Below is a small trained network, with its code and all its weights. Each question gives an input and a target symbol and asks what happens when units are switched off, that is, made to give their printed mean instead of their output.

import numpy as np


def w(rows, s, z=0):
    codes = np.array(rows[::2]) - 128.0
    scale = np.full(codes.shape[1], s)
    scale[-1] = z or s
    return codes * scale


def norm(h):
    return h / np.sqrt((h * h).mean(-1, keepdims=True) + 1e-5)


def f(y):
    return np.maximum(y, 0)


def softmax(a):
    e = np.exp(a - a.max(-1, keepdims=True))
    return e / e.sum(-1, keepdims=True)


def log_softmax(a):
    a = a - a.max(-1, keepdims=True)
    return a - np.log(np.exp(a).sum(-1, keepdims=True))


def net(x, mask):
    ids = ['βγδεηθλμξσφψω'.index(c) for c in x.split()]
    T = len(ids)
    res = E[ids] + P[:T]
    u = 0
    for l in range(2):
        r = norm(res)
        for j in range(2):
            rows = slice(2 * j, 2 * j + 2)
            q, k, v = (r @ M[l][rows].T for M in (Q, K, V))
            z = softmax(np.where(np.tri(T) > 0, q @ k.T / 2**0.5, -1e9)) @ v
            o = O[l][rows]
            res = res + np.where(mask[u + j], z, o[:, -1]) @ o[:, :-1]
        u += 2
        y = f(norm(res) @ A[l][:, :-1].T + A[l][:, -1])
        res = res + np.where(mask[u : u + 12], y, B[l][:, -1]) @ B[l][:, :-1]
        u += 12
    return log_softmax(norm(res)[-1] @ U[:, :-1].T + U[:, -1])


Q, K, V, O, A, B = {}, {}, {}, {}, {}, {}
E = w([
[106,149,99,113,232,95,104,172,197,191,87,156],'β',
[99,70,206,121,43,108,125,197,80,155,190,51],'γ',
[181,240,216,109,107,76,170,78,213,2,168,129],'δ',
[89,116,127,171,215,84,99,212,137,144,61,179],'ε',
[110,134,125,67,217,143,161,139,230,208,144,132],'η',
[88,32,155,166,73,123,182,164,247,145,89,71],'θ',
[120,151,131,69,181,61,157,149,228,182,177,157],'λ',
[169,104,126,106,170,43,102,215,207,125,123,168],'μ',
[155,206,118,124,60,234,204,165,93,106,102,128],'ξ',
[153,34,127,87,65,196,128,150,144,51,202,146],'σ',
[59,192,10,136,148,166,140,137,223,223,149,128],'φ',
[101,167,144,207,112,139,105,140,126,183,170,68],'ψ',
[10,182,55,137,133,49,189,169,148,140,23,115],'ω',
],0.016)
P = w([
[158,125,195,153,203,155,97,246,157,119,134,107],'0',
[154,116,149,117,181,123,107,209,142,87,147,88],'1',
[128,124,159,96,178,154,130,168,149,128,158,116],'2',
[124,121,145,89,173,148,136,153,142,131,158,126],'3',
[137,113,133,104,165,121,131,156,141,112,141,137],'4',
[142,118,112,90,164,131,137,143,142,127,138,125],'5',
[141,117,125,101,154,121,149,137,145,120,137,156],'6',
[156,111,106,108,154,115,135,133,143,126,119,151],'7',
[151,114,112,110,149,115,150,126,142,122,118,170],'8',
[156,114,103,107,140,111,149,120,145,128,116,177],'9',
[156,110,95,123,135,101,146,116,143,130,99,190],'10',
[167,114,66,115,133,116,139,111,143,150,87,176],'11',
[153,116,95,130,140,114,149,109,136,149,85,192],'12',
],0.011)
Q[0] = w([
[108,145,62,109,177,108,120,163,146,129,100,175],'0.h0',
[196,185,222,181,129,38,101,89,159,116,202,92],'0.h0',
[114,102,196,162,5,200,13,1,28,66,139,22],'0.h1',
[141,32,124,2,239,77,141,242,171,206,56,190],'0.h1',
],0.0049)
K[0] = w([
[167,137,49,116,144,175,172,79,129,109,150,209],'0.h0',
[81,137,153,140,128,81,98,51,138,105,112,112],'0.h0',
[124,164,246,98,186,115,84,210,95,130,174,61],'0.h1',
[91,57,21,107,2,175,206,166,143,124,73,195],'0.h1',
],0.0063)
V[0] = w([
[80,165,96,159,89,142,110,133,153,170,169,170],'0.h0',
[78,75,140,128,166,84,130,154,205,87,116,89],'0.h0',
[110,96,65,108,168,187,95,94,143,32,187,201],'0.h1',
[79,2,121,111,93,139,109,131,146,139,125,153],'0.h1',
],0.0065)
O[0] = w([
[128,170,172,201,175,77,3,213,139,93,222,140,114],'0.h0',
[91,25,113,210,125,173,2,230,70,177,94,58,254],'0.h0',
[209,88,141,222,210,192,210,167,117,200,135,94,74],'0.h1',
[87,170,154,130,196,130,245,122,250,51,79,128,138],'0.h1',
],0.0067,0.0051)
A[0] = w([
[191,91,95,121,240,116,137,195,210,195,133,164,227],'0.n0',
[185,61,154,139,186,214,136,106,164,86,163,141,215],'0.n1',
[99,128,148,69,176,103,150,135,109,173,140,158,103],'0.n2',
[36,18,103,87,171,81,191,134,228,82,94,90,160],'0.n3',
[169,142,180,104,35,69,75,50,118,148,151,102,93],'0.n4',
[145,103,120,30,139,32,111,134,63,190,109,132,254],'0.n5',
[108,179,203,76,215,83,164,121,254,129,83,114,135],'0.n6',
[118,127,144,146,128,126,117,164,78,90,73,179,173],'0.n7',
[87,134,63,108,112,130,104,118,168,69,92,176,243],'0.n8',
[243,106,138,150,97,135,230,74,127,92,147,119,97],'0.n9',
[97,183,146,69,73,28,214,109,72,116,62,113,15],'0.n10',
[52,104,142,27,129,100,157,101,159,137,47,135,32],'0.n11',
],0.0071,0.0017)
B[0] = w([
[78,126,118,137,164,102,153,65,92,82,187,153,254],'0.n0',
[98,137,72,69,66,80,116,130,99,121,74,107,169],'0.n1',
[158,150,123,104,102,92,97,140,88,86,85,104,156],'0.n2',
[82,227,153,174,187,109,116,158,138,114,117,175,255],'0.n3',
[86,123,93,109,123,142,158,157,141,148,50,171,171],'0.n4',
[117,159,114,118,103,149,76,50,112,122,120,193,189],'0.n5',
[201,64,126,167,68,153,145,158,130,107,125,66,217],'0.n6',
[133,122,86,111,111,158,152,92,134,106,160,52,159],'0.n7',
[183,121,176,122,114,167,80,135,130,175,158,32,177],'0.n8',
[1,171,121,92,146,101,61,139,137,120,126,161,163],'0.n9',
[75,225,100,146,173,95,110,177,91,160,119,143,159],'0.n10',
[75,140,140,176,108,85,88,87,143,118,117,145,176],'0.n11',
],0.0083,0.0098)
Q[1] = w([
[73,133,58,147,233,114,73,73,92,87,138,162],'1.h0',
[90,86,164,145,2,143,147,189,131,124,123,79],'1.h0',
[139,106,97,126,129,21,64,66,164,119,105,154],'1.h1',
[155,153,86,73,205,146,78,112,102,105,205,155],'1.h1',
],0.0079)
K[1] = w([
[126,208,55,236,107,70,175,147,139,167,114,127],'1.h0',
[65,47,178,102,83,149,48,134,89,80,120,107],'1.h0',
[129,254,29,177,112,141,189,156,134,160,89,194],'1.h1',
[177,179,90,131,135,86,181,90,80,137,149,101],'1.h1',
],0.0078)
V[1] = w([
[156,216,66,168,138,64,185,209,66,184,120,41],'1.h0',
[104,91,202,89,142,98,127,138,58,35,122,202],'1.h0',
[156,34,92,142,126,44,102,167,136,134,49,161],'1.h1',
[180,130,151,85,123,1,178,33,173,219,100,150],'1.h1',
],0.0036)
O[1] = w([
[147,171,123,162,78,18,169,194,93,174,13,163,164],'1.h0',
[200,59,157,117,162,79,84,89,90,95,45,58,162],'1.h0',
[54,124,114,107,141,21,133,156,137,108,137,184,121],'1.h1',
[43,183,165,148,192,94,112,254,137,99,143,134,2],'1.h1',
],0.0088,0.0064)
A[1] = w([
[126,124,44,181,165,108,140,120,100,141,135,136,92],'1.n0',
[66,192,103,160,160,97,106,99,145,103,139,165,114],'1.n1',
[123,179,152,129,108,88,90,171,129,170,122,143,175],'1.n2',
[84,145,120,162,148,161,148,154,148,169,205,171,3],'1.n3',
[139,117,105,155,77,129,133,162,139,87,115,73,148],'1.n4',
[114,88,178,76,100,143,134,191,85,211,145,109,91],'1.n5',
[82,97,84,132,120,118,81,122,127,106,128,147,229],'1.n6',
[112,133,98,92,95,141,109,111,91,110,126,120,191],'1.n7',
[81,157,126,107,118,124,49,129,134,158,128,149,111],'1.n8',
[190,94,145,98,68,156,100,179,133,99,72,48,142],'1.n9',
[84,128,194,178,124,130,135,152,184,102,129,87,10],'1.n10',
[245,36,165,113,80,186,124,162,130,115,148,3,91],'1.n11',
],0.011,0.0028)
B[1] = w([
[137,104,140,108,97,141,160,113,127,104,155,165,203],'1.n0',
[132,113,134,119,125,145,119,182,136,175,109,92,250],'1.n1',
[95,135,112,105,105,94,144,117,95,123,102,126,206],'1.n2',
[144,112,149,113,104,189,107,178,133,74,160,185,148],'1.n3',
[159,120,133,141,153,151,124,110,121,161,151,139,197],'1.n4',
[193,85,130,111,140,180,131,95,127,139,161,122,167],'1.n5',
[138,177,132,126,94,153,131,101,133,143,118,117,254],'1.n6',
[165,128,125,165,146,77,110,104,111,135,137,142,227],'1.n7',
[117,148,122,135,158,100,183,151,153,101,121,155,227],'1.n8',
[133,98,129,127,140,177,134,91,114,129,182,127,240],'1.n9',
[174,140,103,163,107,134,112,92,185,142,137,153,177],'1.n10',
[84,68,3,80,91,180,159,171,140,233,122,60,199],'1.n11',
],0.014,0.0098)
U = w([
[128,55,73,99,93,136,138,148,110,187,172,8,181],'β',
[176,175,128,180,116,121,132,26,71,105,196,170,46],'γ',
[65,176,68,98,58,65,141,173,123,129,104,114,166],'δ',
[126,116,144,131,134,125,122,142,126,123,157,107,28],'ε',
[117,116,139,112,134,130,120,134,141,119,143,117,17],'η',
[142,41,121,85,131,76,58,164,142,65,128,108,220],'θ',
[114,69,96,161,189,67,230,143,146,88,173,122,126],'λ',
[186,136,146,190,119,148,85,138,228,133,114,83,149],'μ',
[129,111,150,121,129,132,116,141,128,122,141,107,56],'ξ',
[93,82,160,178,131,186,83,140,67,83,83,108,179],'σ',
[120,141,161,108,68,198,119,198,134,84,190,183,179],'φ',
[106,116,125,97,241,146,91,122,157,191,127,193,2],'ψ',
[86,132,163,155,181,70,85,154,106,145,254,78,211],'ω',
],0.0064,0.0021)

Each question gives the input, a string of symbols that net reads in full, and the target symbol t.
The units are the heads (2 rows each of Q, K, V and O) and the neurons (one row each of A and B). Each row of codes is followed by its name. A weight is (code - 128) times the scale printed after its matrix; where a second scale follows, it is the last column's (O, A, B and U).
mask holds one flag per unit, layer by layer, with each layer's heads first. A switched-off unit (its flag False) gives its mean, the last column of its rows in O or B, instead of its output. The means were averaged over made-up inputs and are rounded, as every weight is.
A unit's drop is (log p(t) with every unit on - log p(t) with that unit switched off) / (log p(t) with every unit on - log p(t) with every unit switched off).
The circuit of an input: a set's keep is (log p(t) with only the set's units on - log p(t) with every unit switched off) / (log p(t) with every unit on - log p(t) with every unit switched off). Starting from the 12 units with the biggest drops (on a tie, the unit counted first), units are removed one at a time, each time the one whose removal leaves the highest keep (on an exact tie, the one counted first), for as long as the keep stays at least 0.8.
units of the circuit, in order: the units of the circuit, biggest drop first
top k neurons: the k neurons with the biggest drops, biggest first
heads that matter: for each layer, one digit per head in row order, 1 if its drop is at least 0.15 and else 0, layers parted by /
input ψ γ ξ δ γ λ ψ, target γ: heads that matter : 01 / 00
input ξ ω ξ η β φ δ β σ ω η σ ξ, target δ: top 4 neurons : [0.n6 0.n9 0.n1 0.n10]
input η σ η ψ θ σ, target γ: heads that matter : 11 / 00
input φ ξ γ ω μ γ ξ, target γ: units of the circuit, in order : [1.n11 1.n7]
input σ δ δ φ δ ω δ, target δ: heads that matter : 01 / 00
input ε μ γ σ ω δ θ θ γ δ φ ω ε, target δ: units of the circuit, in order : [1.h0 1.n9]
input μ μ ξ γ θ ε ξ γ φ ε ξ δ β, target γ: units of the circuit, in order : [0.n0 1.n11 0.h0]
input β μ φ λ δ ξ β φ θ β ξ γ ε, target γ: heads that matter : 01 / 00
input δ φ η μ φ γ μ γ η λ γ μ, target φ: heads that matter : 00 / 10
input β η η ω ξ ξ γ σ θ σ μ, target λ: units of the circuit, in order : [0.h1 0.n0]
input ψ δ δ ξ ξ μ ε γ θ ω ψ γ μ, target δ: units of the circuit, in order : [1.n2 1.n9]
input θ θ λ ω δ ω γ η δ γ, target γ: heads that matter : 11 / 10
input μ β ω η θ ω η, target δ: top 2 neurons : [0.n2 1.n2]
input ξ γ ξ σ γ δ δ ξ μ η, target γ: heads that matter : 01 / 00
input γ ψ δ μ, target θ: heads that matter : 01 / 11
input β ξ ξ, target γ: heads that matter : 11 / 00
input δ γ ω μ η, target δ: heads that matter : 00 / 00
input θ ψ ψ ω ψ β γ ξ, target β: top 2 neurons : [0.n3 1.n11]
input σ μ θ μ β, target μ: top 3 neurons : [0.n6 0.n3 1.n10]
input σ η μ θ ξ σ η γ φ γ δ ψ σ, target δ: heads that matter : 01 / 10
input δ λ β γ γ ε θ γ φ λ ξ η, target γ: top 2 neurons : [1.n11 0.n6]
input ω δ ψ φ ξ γ γ σ θ γ, target δ: top 2 neurons : [0.n6 0.n10]
input θ μ γ η η, target μ: top 3 neurons : [0.n3 0.n6 1.n10]
input δ β β γ ω δ ω ξ δ ε γ μ, target γ: top 2 neurons : [1.n11 0.n8]
input ξ ε μ δ β μ, target γ: top 2 neurons : [0.n5 0.n0]
input γ ω μ ε, target δ: heads that matter : 00 / 00
input σ ε ξ ε ξ ξ, target δ: top 3 neurons : [0.n6 0.n9 0.n10]
input η ψ δ λ ξ ε ε γ σ φ σ, target γ: top neuron : [0.n1]
input μ λ ε, target σ: top 2 neurons : [1.n11 0.n0]
input ξ φ γ θ ω θ ψ δ, target β: top neuron : [0.n3]
